Look-ups in named tables: a row name and a column name give one cell, copied from the table.

Kidafab =
          Keso  Lunevof    Dud  Bikipug    Lem   Diro  Pakor  Narebob
Libis    59.81    53.41  64.21    42.51  33.63  12.62  76.46    81.12
Navele   43.68    57.44  65.93    58.05  55.43  24.07  74.02    65.88
Paser    49.28    61.79  54.42    60.69  68.31  56.31  47.75    32.67
Fik      40.34    53.05  55.01    61.88  58.75  52.01  41.74    22.70
Vikudib  48.30    58.09  74.88    63.57  76.98  38.26  69.94    37.65
Sivuz    28.90    68.34  79.45    75.48  46.58  40.54  82.11    48.86
Minoki   33.22    49.93  36.31    50.12  26.86  64.87  35.54    75.81
Safuda   24.79    53.39  44.33    55.39  12.03  36.69  56.33    69.49
Laz      36.38    72.55  44.01    55.00  80.54  63.90  37.74    26.49
Dulo     91.21    51.14  49.09    35.28  46.51  35.30  70.24    67.97

Keso of Libis = 59.81
Lem of Paser = 68.31
Lem of Libis = 33.63
Keso of Sivuz = 28.90
Narebob of Navele = 65.88
Diro of Sivuz = 40.54
Narebob of Laz = 26.49
Narebob of Fik = 22.70
Keso of Vikudib = 48.30
Bikipug of Vikudib = 63.57
Lunevof of Fik = 53.05
Lunevof of Laz = 72.55
Row with the largest Narebob: Libis

Lalavu
          Fuv  Vufof   Fil  Sekupen
Bod      4658   6100  8525     6542
Fekodi   4484   6058  3439     6565
Bug      6250   6403  9474     7396
Bezudof  3648   4759  6332     4904
Vusatut  3768   5251  6265     5723
Tivubil  4380   5752  1582     5399
Rel      3990   5267  5159     5864
Nog      4727   6353  4592     6797
Dimalav  3950   4325  8415     4075
Gegalin  3840   3759  6607     2884
Duzogef  6035   5219  4336     5381

What is the Fil of Bod in Lalavu? 8525
What is the Fuv of Nog in Lalavu? 4727
What is the Sekupen of Bod in Lalavu? 6542
What is the Vufof of Vusatut in Lalavu? 5251
What is the Sekupen of Tivubil in Lalavu? 5399
What is the Fil of Rel in Lalavu? 5159
What is the Vufof of Bezudof in Lalavu? 4759
What is the Vufof of Duzogef in Lalavu? 5219
What is the Sekupen of Rel in Lalavu? 5864
What is the Fuv of Fekodi in Lalavu? 4484
What is the Fuv of Dimalav in Lalavu? 3950
What is the Vufof of Dimalav in Lalavu? 4325
What is the Fuv of Bezudof in Lalavu? 3648

Pudat =
,Rim,Dezogab,Gudep,Teger,Gege,Rizemad,Bemuvur,Peb
Vab,199,148,159,120,166,203,111,89
Badumos,208,194,147,225,131,185,242,129
Dofome,152,135,111,147,106,147,153,109
Bip,200,145,111,167,107,182,164,92
Renil,164,190,89,81,202,134,38,136
Bidame,92,140,148,115,83,233,155,65
Pelo,211,215,84,127,193,198,118,135
Vutiga,124,177,107,187,90,101,192,132
Tosi,74,113,127,129,98,86,147,136

Tosi, Rizemad -> 86
Pelo, Gege -> 193
Tosi, Teger -> 129
Bidame, Gudep -> 148
Bidame, Teger -> 115
Bip, Rizemad -> 182
Badumos, Rim -> 208
Renil, Rim -> 164
Vab, Dezogab -> 148
Pelo, Peb -> 135
Bip, Gudep -> 111
Vab, Gege -> 166
Tosi, Gudep -> 127
Badumos, Gudep -> 147
Bidame, Dezogab -> 140
Vutiga, Gudep -> 107
Tosi, Peb -> 136
Vab, Rim -> 199
Row with the largest Rim: Pelo

Table Tapi
	Neban	Lisubil	Kof	Bul	Viz	Fometa
Tene	136	153	168	79	82	46
Dalon	129	117	94	116	70	96
Vez	88	144	204	102	129	131
Zutu	139	113	141	59	182	145
Pumumen	129	137	176	144	140	54
Mig	114	131	73	49	138	87
Lam	172	105	35	147	116	66

Mig, Neban => 114
Tene, Lisubil => 153
Pumumen, Neban => 129
Zutu, Bul => 59
Dalon, Fometa => 96
Tene, Fometa => 46
Lam, Fometa => 66
Lam, Lisubil => 105
Dalon, Bul => 116
Dalon, Viz => 70
Lam, Kof => 35
Zutu, Viz => 182
Vez, Bul => 102
Mig, Kof => 73
Pumumen, Lisubil => 137
Vez, Viz => 129
Vez, Lisubil => 144

Table Zusaku
columns: Nol, Borul, Gusi, Lopupa, Kuf, Dav, Sasi
Loboni: [178, 136, 190, 171, 135, 102, 168]
Limiri: [167, 180, 159, 191, 158, 182, 156]
Sokesu: [177, 190, 162, 173, 149, 116, 170]
Bikelil: [177, 149, 200, 161, 163, 143, 172]
Bod: [156, 155, 162, 149, 141, 183, 177]
Melur: [176, 161, 134, 144, 185, 194, 141]
Rikuz: [187, 142, 177, 161, 183, 217, 138]
Ruba: [104, 156, 122, 159, 134, 57, 197]
Tupupaf: [162, 183, 190, 133, 194, 181, 175]
Losom: [147, 149, 137, 143, 165, 135, 160]

What is the Dav of Tupupaf in Zusaku?
181
What is the Gusi of Melur in Zusaku?
134
What is the Kuf of Bod in Zusaku?
141
What is the Lopupa of Rikuz in Zusaku?
161
What is the Lopupa of Limiri in Zusaku?
191
What is the Sasi of Bikelil in Zusaku?
172
What is the Borul of Sokesu in Zusaku?
190
What is the Nol of Ruba in Zusaku?
104
What is the Gusi of Bod in Zusaku?
162
What is the Borul of Rikuz in Zusaku?
142
What is the Sasi of Sokesu in Zusaku?
170

Ronusug
|  | Tadif | Zed | Saf | Kipa | Merepi | Nirade | Bim | Kigiber | Lumigak |
|---|---|---|---|---|---|---|---|---|---|
| Begazi | -16 | -4 | -14 | -26 | -1 | -26 | 11 | -38 | -22 |
| Didosad | -26 | -25 | -17 | -12 | -11 | -18 | -12 | 20 | -2 |
| Guvufo | -19 | -15 | -11 | -29 | -17 | -64 | 14 | -36 | -12 |
| Reni | 0 | -19 | -8 | 3 | 2 | -17 | 22 | 2 | -10 |
| Tep | -21 | -27 | -16 | -2 | -10 | -12 | -13 | 30 | 1 |
| Pedi | -27 | -7 | -9 | -19 | 0 | -22 | 1 | -16 | -11 |
| Riz | -66 | 20 | 75 | 29 | 27 | -60 | 51 | 33 | 45 |
| Devege | -23 | -3 | 10 | 37 | 30 | 47 | -4 | 48 | 6 |
| Vepu | -1 | -12 | -4 | 31 | -1 | 40 | -27 | 52 | 26 |
| Piva | -59 | -1 | 22 | 14 | 49 | -6 | -1 | 25 | 17 |
| Konu | 11 | -41 | -32 | 27 | 16 | 26 | 22 | 31 | -28 |
| Piv | -23 | 7 | 45 | 25 | 13 | -29 | 40 | 31 | 21 |

Saf of Devege is 10
Merepi of Tep is -10
Nirade of Konu is 26
Bim of Reni is 22
Nirade of Pedi is -22
Bim of Piv is 40
Kipa of Piva is 14
Bim of Didosad is -12
Tadif of Konu is 11
Zed of Reni is -19
Kipa of Konu is 27
Lumigak of Piv is 21
Lumigak of Riz is 45
Saf of Riz is 75
Saf of Konu is -32
Row with the largest Kipa: Devege

